Below are the code and all the weights of a small trained network. Each question names an input and a target symbol and asks about switching units off, where a switched-off unit gives its printed mean instead of its output.

import numpy as np


def w(rows, s, z=0):
    codes = np.array(rows[::2]) - 128.0
    scale = np.full(codes.shape[1], s)
    scale[-1] = z or s
    return codes * scale


def norm(h):
    return h / np.sqrt((h * h).mean(-1, keepdims=True) + 1e-5)


def f(y):
    return y / 2 * (1 + np.tanh(0.7978845608 * (y + 0.044715 * y**3)))


def softmax(a):
    e = np.exp(a - a.max(-1, keepdims=True))
    return e / e.sum(-1, keepdims=True)


def log_softmax(a):
    a = a - a.max(-1, keepdims=True)
    return a - np.log(np.exp(a).sum(-1, keepdims=True))


def net(x, mask):
    ids = ['αγμξφψ'.index(c) for c in x.split()]
    T = len(ids)
    res = E[ids] + P[:T]
    r = norm(res)
    for j in range(3):
        rows = slice(3 * j, 3 * j + 3)
        q, k, v = (r @ M[0][rows].T for M in (Q, K, V))
        z = softmax(np.where(np.tri(T) > 0, q @ k.T / 3**0.5, -1e9)) @ v
        o = O[0][rows]
        res = res + np.where(mask[j], z, o[:, -1]) @ o[:, :-1]
    y = f(norm(res) @ A[0][:, :-1].T + A[0][:, -1])
    res = res + np.where(mask[3:19], y, B[0][:, -1]) @ B[0][:, :-1]
    return log_softmax(norm(res)[-1] @ U[:, :-1].T + U[:, -1])


Q, K, V, O, A, B = {}, {}, {}, {}, {}, {}
E = w([
[212,78,129,117],'α',
[187,129,57,180],'γ',
[13,119,54,251],'μ',
[49,201,125,50],'ξ',
[118,29,138,223],'φ',
[154,199,204,152],'ψ',
],0.013)
P = w([
[206,254,19,233],'0',
[197,220,52,197],'1',
[178,193,64,178],'2',
[160,165,67,154],'3',
[143,150,71,142],'4',
[137,135,81,135],'5',
[124,121,88,135],'6',
[125,108,100,131],'7',
[113,98,107,120],'8',
[100,86,114,113],'9',
[84,61,129,106],'10',
[71,48,145,93],'11',
[58,56,106,104],'12',
],0.0073)
Q[0] = w([
[93,157,148,80],'head 1',
[172,3,101,219],'head 1',
[131,183,191,61],'head 1',
[176,102,128,85],'head 2',
[124,237,237,107],'head 2',
[125,122,64,87],'head 2',
[159,53,155,113],'head 3',
[46,141,195,89],'head 3',
[40,107,51,97],'head 3',
],0.015)
K[0] = w([
[60,98,108,90],'head 1',
[138,140,189,152],'head 1',
[134,91,86,82],'head 1',
[89,130,120,159],'head 2',
[164,162,37,152],'head 2',
[57,102,156,134],'head 2',
[128,137,8,153],'head 3',
[114,124,194,121],'head 3',
[97,63,158,108],'head 3',
],0.018)
V[0] = w([
[160,83,36,211],'head 1',
[173,179,70,168],'head 1',
[89,110,228,93],'head 1',
[192,216,112,164],'head 2',
[108,90,95,192],'head 2',
[133,139,188,181],'head 2',
[138,254,243,245],'head 3',
[170,180,216,168],'head 3',
[85,195,125,78],'head 3',
],0.0099)
O[0] = w([
[154,132,85,51,151],'head 1',
[106,58,150,143,255],'head 1',
[173,155,168,178,43],'head 1',
[185,231,110,144,240],'head 2',
[138,94,74,180,184],'head 2',
[210,109,152,180,145],'head 2',
[144,81,195,167,246],'head 3',
[119,90,255,200,147],'head 3',
[81,167,108,171,117],'head 3',
],0.0091,0.0057)
A[0] = w([
[206,103,183,121,127],'neuron 1',
[180,145,133,93,140],'neuron 2',
[116,132,44,100,23],'neuron 3',
[155,7,112,124,254],'neuron 4',
[237,167,208,216,111],'neuron 5',
[94,70,158,91,122],'neuron 6',
[103,33,132,64,79],'neuron 7',
[79,38,88,138,129],'neuron 8',
[154,70,125,64,106],'neuron 9',
[145,200,177,62,143],'neuron 10',
[152,187,75,197,117],'neuron 11',
[101,213,144,60,163],'neuron 12',
[114,186,148,80,142],'neuron 13',
[88,98,130,184,131],'neuron 14',
[64,165,120,111,116],'neuron 15',
[198,157,98,45,104],'neuron 16',
],0.011,0.0053)
B[0] = w([
[77,152,166,166,160],'neuron 1',
[72,87,163,67,132],'neuron 2',
[165,147,90,254,144],'neuron 3',
[108,153,199,84,254],'neuron 4',
[167,116,192,199,206],'neuron 5',
[109,137,42,71,135],'neuron 6',
[78,156,51,105,153],'neuron 7',
[108,69,158,63,183],'neuron 8',
[15,186,82,144,150],'neuron 9',
[139,21,117,135,136],'neuron 10',
[48,133,154,115,167],'neuron 11',
[172,59,146,94,153],'neuron 12',
[83,39,164,103,136],'neuron 13',
[191,107,143,82,161],'neuron 14',
[97,119,117,66,143],'neuron 15',
[148,150,195,93,146],'neuron 16',
],0.0077,0.0099)
U = w([
[169,168,151,86,132],'α',
[195,152,66,151,230],'γ',
[122,86,53,218,128],'μ',
[59,174,139,151,163],'ξ',
[150,6,130,138,2],'φ',
[155,128,156,216,163],'ψ',
],0.013,0.0035)

Each question gives the input, a string of symbols that net reads in full, and the target symbol t.
The units are the heads (3 rows each of Q, K, V and O) and the neurons (one row each of A and B). Each row of codes is followed by its name. A weight is (code - 128) times the scale printed after its matrix; where a second scale follows, it is the last column's (O, A, B and U).
mask holds one flag per unit, heads first, then neurons. A switched-off unit (its flag False) gives its mean, the last column of its rows in O or B, instead of its output. The means were averaged over made-up inputs and are rounded, as every weight is.
A unit's drop is (log p(t) with every unit on - log p(t) with that unit switched off) / (log p(t) with every unit on - log p(t) with every unit switched off).
The circuit of an input: a set's keep is (log p(t) with only the set's units on - log p(t) with every unit switched off) / (log p(t) with every unit on - log p(t) with every unit switched off). Starting from the 12 units with the biggest drops (on a tie, the unit counted first), units are removed one at a time, each time the one whose removal leaves the highest keep (on an exact tie, the one counted first), for as long as the keep stays at least 0.8.
units of the circuit, in order: the units of the circuit, biggest drop first
top k neurons: the k neurons with the biggest drops, biggest first
which heads matter: for each layer, one digit per head in row order, 1 if its drop is at least 0.15 and else 0, layers parted by /
drop when u is switched off: that unit's drop, to one decimal
input ξ ψ ξ, target ψ: units of the circuit, in order => [head 3]
input ψ γ φ γ α ξ φ ξ φ α ξ α, target ξ: which heads matter => 000
input ξ φ ξ, target φ: units of the circuit, in order => [neuron 12; neuron 10]
input φ ψ φ ξ φ γ μ ψ α ψ ξ, target ψ: units of the circuit, in order => [head 3; head 1]
input φ ξ ξ γ ξ ξ ξ ξ φ, target ξ: which heads matter => 100
input ξ φ ξ ξ μ ψ ξ α ξ μ ψ α α, target ψ: which heads matter => 100
input γ μ μ ξ ψ γ μ μ ξ γ, target ξ: which heads matter => 011
input ξ ξ ξ ξ μ ξ φ γ, target γ: which heads matter => 101
input γ α γ ξ φ ψ α φ α ψ φ ψ γ, target ψ: which heads matter => 110
input φ φ ξ ξ φ α α α α, target α: top 2 neurons => [neuron 4; neuron 16]
input φ ξ α φ ξ ξ α ξ φ ξ, target φ: top 4 neurons => [neuron 12; neuron 10; neuron 13; neuron 4]
input μ γ ψ γ φ γ, target φ: which heads matter => 011
input γ φ μ γ γ φ γ φ ψ γ ψ γ, target ψ: which heads matter => 100
input μ φ γ μ, target φ: top 2 neurons => [neuron 8; neuron 4]
input α ξ ψ γ ξ α γ, target ξ: which heads matter => 111
input φ φ ξ α ψ ξ ξ α, target ξ: top 2 neurons => [neuron 9; neuron 1]
input α ξ γ, target α: units of the circuit, in order => [head 1; head 2]
input ψ γ φ φ γ, target φ: which heads matter => 110
input ξ φ ξ γ φ ξ φ μ φ γ γ ψ φ, target ψ: units of the circuit, in order => [head 1]
input γ μ ψ ξ μ φ ψ ξ μ φ ψ μ, target ψ: drop when head 2 is switched off => 0.2
input φ φ ξ ξ ξ μ α, target α: drop when head 1 is switched off => 0.2
input μ μ ξ φ ψ φ ξ φ μ, target φ: drop when head 3 is switched off => 0.2
input φ φ ξ ξ φ γ μ ξ μ ψ φ, target ψ: drop when head 1 is switched off => 2.3
